Below are the code and all the weights of a small trained network. Each question names an input and a class and asks about switching units off, where a switched-off unit gives its printed mean instead of its output.

import numpy as np


def w(rows, s, z=0):
    codes = np.array(rows[::2]) - 128.0
    scale = np.full(codes.shape[1], s)
    scale[-1] = z or s
    return codes * scale


def norm(h):
    return h / np.sqrt((h * h).mean(-1, keepdims=True) + 1e-5)


def f(y):
    return y / 2 * (1 + np.tanh(0.7978845608 * (y + 0.044715 * y**3)))


def log_softmax(a):
    a = a - a.max(-1, keepdims=True)
    return a - np.log(np.exp(a).sum(-1, keepdims=True))


def net(x, mask):
    res = np.array(x, float).reshape(1, 7) / 4 @ E
    u = 0
    for l in range(2):
        y = f(norm(res) @ A[l][:, :-1].T + A[l][:, -1])
        res = res + np.where(mask[u : u + 4], y, B[l][:, -1]) @ B[l][:, :-1]
        u += 4
    return log_softmax(norm(res)[-1] @ U[:, :-1].T + U[:, -1])


A, B = {}, {}
E = w([
[73,138,140,177,114,213,120,167],'x0',
[252,109,56,134,68,49,195,76],'x1',
[119,207,132,96,64,118,82,82],'x2',
[82,162,131,60,55,153,73,221],'x3',
[124,86,100,69,115,161,103,130],'x4',
[190,102,218,72,127,75,65,115],'x5',
[76,175,113,156,120,192,115,60],'x6',
],0.0029)
A[0] = w([
[135,107,148,198,195,104,163,98,16],'L0N0',
[209,57,159,114,180,45,138,135,3],'L0N1',
[218,95,6,176,93,112,253,123,105],'L0N2',
[41,205,61,138,63,186,138,114,43],'L0N3',
],0.0039,0.002)
B[0] = w([
[115,169,163,129,136,117,141,158,134],'L0N0',
[87,121,129,170,180,185,177,131,179],'L0N1',
[163,132,57,133,19,86,108,89,254],'L0N2',
[101,27,172,114,253,163,126,160,187],'L0N3',
],0.0057,0.0027)
A[1] = w([
[122,95,134,42,98,165,76,174,62],'L1N0',
[50,155,104,139,122,224,131,140,35],'L1N1',
[147,155,148,77,136,115,84,1,140],'L1N2',
[46,146,76,151,79,194,104,110,6],'L1N3',
],0.0058,0.0015)
B[1] = w([
[117,226,141,111,96,92,92,109,251],'L1N0',
[127,91,190,166,210,151,171,107,250],'L1N1',
[170,165,94,255,105,105,201,95,249],'L1N2',
[139,39,153,87,189,143,152,171,197],'L1N3',
],0.0063,0.0021)
U = w([
[101,201,170,16,74,102,31,182,95],'0',
[156,19,67,110,144,149,173,142,4],'1',
[224,171,65,186,28,69,152,71,235],'2',
[73,106,216,156,254,202,138,141,168],'3',
],0.0085,0.0038)

Each question gives the input, the list of numbers given to net, and the class t.
The units are the neurons (one row each of A and B). Each row of codes is followed by its name. A weight is (code - 128) times the scale printed after its matrix; where a second scale follows, it is the last column's (A, B and U).
mask holds one flag per neuron, layer by layer. A switched-off neuron (its flag False) gives its mean, the last column of its row in B, instead of its output. The means were averaged over made-up inputs and are rounded, as every weight is.
A unit's drop is (log p(t) with every unit on - log p(t) with that unit switched off) / (log p(t) with every unit on - log p(t) with every unit switched off).
The circuit of an input: a set's keep is (log p(t) with only the set's units on - log p(t) with every unit switched off) / (log p(t) with every unit on - log p(t) with every unit switched off). Starting from all 8 units, units are removed one at a time, each time the one whose removal leaves the highest keep (on an exact tie, the one counted first), for as long as the keep stays at least 0.8.
circuit, biggest first: the units of the circuit, biggest drop first
unit that matters most: the unit with the biggest drop
k most important neurons: the k neurons with the biggest drops, biggest first
top k neurons in layer l: the k neurons of layer l with the biggest drops, biggest first
drop when u is switched off: that unit's drop, to one decimal
input [6,0,0,-6,-1,0,-2], class 2: circuit, biggest first => L0N3
input [-6,-4,6,0,-1,-7,-7], class 0: 2 most important neurons => L0N1, L1N2
input [-4,-7,6,0,4,4,-3], class 2: 2 most important neurons => L1N2, L0N3
input [3,1,7,3,-8,4,8], class 3: 2 most important neurons => L0N2, L0N3
input [7,8,-2,-3,5,-7,7], class 1: 4 most important neurons => L0N3, L1N3, L1N0, L1N2
input [0,-2,-1,-2,-4,-6,-6], class 2: top 2 neurons in layer 1 => L1N1, L1N3
input [-6,-4,0,-5,3,8,1], class 2: 4 most important neurons => L1N2, L0N3, L1N1, L1N3
input [6,1,4,2,8,4,6], class 3: top 2 neurons in layer 1 => L1N1, L1N3
input [-4,-1,4,5,-7,-4,-5], class 0: 2 most important neurons => L1N2, L0N2
input [-7,-7,0,-4,-2,5,1], class 2: 3 most important neurons => L1N2, L0N3, L1N1
input [2,-1,-5,-7,-5,-6,-7], class 2: top 2 neurons in layer 0 => L0N2, L0N3
input [-2,-2,5,3,1,6,7], class 2: drop when L1N2 is switched off => 1.2
input [-5,2,8,4,8,7,4], class 2: drop when L1N2 is switched off => 1.1
input [-1,-7,6,8,5,-5,5], class 3: unit that matters most => L1N1
